Here is a tiny trained network, its code and every weight. The questions are about switching its units off for an input and a class, where a switched-off unit gives its printed mean instead of its output.

import numpy as np


def w(rows, s, z=0):
    codes = np.array(rows[::2]) - 128.0
    scale = np.full(codes.shape[1], s)
    scale[-1] = z or s
    return codes * scale


def norm(h):
    return h / np.sqrt((h * h).mean(-1, keepdims=True) + 1e-5)


def f(y):
    return np.maximum(y, 0)


def log_softmax(a):
    a = a - a.max(-1, keepdims=True)
    return a - np.log(np.exp(a).sum(-1, keepdims=True))


def net(x, mask):
    res = np.array(x, float).reshape(1, 3) / 4 @ E
    u = 0
    for l in range(2):
        y = f(norm(res) @ A[l][:, :-1].T + A[l][:, -1])
        res = res + np.where(mask[u : u + 7], y, B[l][:, -1]) @ B[l][:, :-1]
        u += 7
    return log_softmax(norm(res)[-1] @ U[:, :-1].T + U[:, -1])


A, B = {}, {}
E = w([
[94,254,129,114,162,64,93,233,175],'x0',
[179,149,145,130,39,185,175,143,98],'x1',
[165,119,188,82,126,87,147,196,78],'x2',
],0.0064)
A[0] = w([
[180,131,105,188,167,118,68,77,202,148],'0.n0',
[110,101,102,123,211,119,150,159,160,140],'0.n1',
[110,108,100,228,99,100,105,140,169,120],'0.n2',
[142,50,136,159,159,120,113,124,174,163],'0.n3',
[131,106,176,65,181,2,108,198,138,35],'0.n4',
[145,59,154,221,126,107,56,105,162,8],'0.n5',
[51,198,70,125,179,58,158,106,194,45],'0.n6',
],0.0056,0.0012)
B[0] = w([
[76,91,117,198,131,167,178,115,116,198],'0.n0',
[209,117,204,102,151,114,121,148,139,184],'0.n1',
[89,166,78,114,129,70,153,66,118,168],'0.n2',
[175,105,130,106,172,167,149,199,154,192],'0.n3',
[116,155,251,172,208,14,96,132,202,255],'0.n4',
[142,87,84,165,197,116,137,179,98,178],'0.n5',
[110,97,81,60,3,138,73,139,106,225],'0.n6',
],0.0062,0.0046)
A[1] = w([
[113,60,172,227,203,128,72,28,67,151],'1.n0',
[37,93,120,213,187,102,44,58,209,252],'1.n1',
[39,176,82,29,113,113,26,95,108,30],'1.n2',
[35,77,53,253,171,216,133,48,107,62],'1.n3',
[151,182,74,95,81,104,28,187,201,209],'1.n4',
[253,87,161,203,33,163,155,120,49,65],'1.n5',
[165,135,113,108,191,88,66,83,17,77],'1.n6',
],0.005,0.0024)
B[1] = w([
[109,179,81,147,142,170,117,153,136,224],'1.n0',
[164,147,58,155,75,180,178,123,78,247],'1.n1',
[96,119,60,26,121,118,136,15,211,167],'1.n2',
[139,240,164,145,142,2,117,107,130,239],'1.n3',
[60,40,164,107,163,215,141,72,153,220],'1.n4',
[161,105,151,106,81,104,104,176,81,254],'1.n5',
[98,87,92,128,170,170,70,166,192,142],'1.n6',
],0.0078,0.0055)
U = w([
[217,102,173,130,50,110,127,163,43,159],'0',
[170,69,82,188,233,118,117,161,105,68],'1',
[94,166,178,118,99,233,168,141,150,4],'2',
[103,149,237,127,194,46,86,165,185,214],'3',
[1,118,47,87,118,141,105,64,217,115],'4',
[138,216,39,243,116,77,147,60,94,161],'5',
],0.0098,0.0028)

Each question gives the input, the list of numbers given to net, and the class t.
The units are the neurons (one row each of A and B). Each row of codes is followed by its name. A weight is (code - 128) times the scale printed after its matrix; where a second scale follows, it is the last column's (A, B and U).
mask holds one flag per neuron, layer by layer. A switched-off neuron (its flag False) gives its mean, the last column of its row in B, instead of its output. The means were averaged over made-up inputs and are rounded, as every weight is.
A unit's drop is (log p(t) with every unit on - log p(t) with that unit switched off) / (log p(t) with every unit on - log p(t) with every unit switched off).
The circuit of an input: a set's keep is (log p(t) with only the set's units on - log p(t) with every unit switched off) / (log p(t) with every unit on - log p(t) with every unit switched off). Starting from the 12 units with the biggest drops (on a tie, the unit counted first), units are removed one at a time, each time the one whose removal leaves the highest keep (on an exact tie, the one counted first), for as long as the keep stays at least 0.8.
circuit, biggest first: the units of the circuit, biggest drop first
k most important neurons: the k neurons with the biggest drops, biggest first
top k neurons in layer l: the k neurons of layer l with the biggest drops, biggest first
drop of u: that unit's drop, to one decimal
input [-7,-2,-5], class 5: circuit, biggest first -> [1.n3]
input [-7,-4,5], class 1: circuit, biggest first -> [0.n6, 1.n0]
input [-2,-8,3], class 1: 3 most important neurons -> [1.n1, 1.n3, 0.n5]
input [0,-7,-8], class 5: 2 most important neurons -> [0.n0, 1.n3]
input [3,5,2], class 2: circuit, biggest first -> [1.n3, 1.n4]
input [-1,-8,1], class 1: circuit, biggest first -> [1.n1, 0.n1]
input [-1,-5,1], class 1: top 2 neurons in layer 0 -> [0.n0, 0.n5]
input [-1,-3,-4], class 5: 2 most important neurons -> [0.n0, 1.n3]
input [4,7,5], class 3: 2 most important neurons -> [1.n1, 0.n6]
input [3,7,-3], class 2: top 3 neurons in layer 1 -> [1.n4, 1.n1, 1.n3]
input [1,3,4], class 3: 2 most important neurons -> [1.n1, 0.n4]
input [-7,1,-8], class 5: drop of 1.n3 -> 0.2
input [4,4,-3], class 4: drop of 0.n5 -> 0.0
input [4,7,-2], class 2: circuit, biggest first -> [1.n4]
input [6,-8,-5], class 4: drop of 0.n6 -> 0.2
input [-8,-4,-1], class 5: drop of 1.n0 -> 0.1
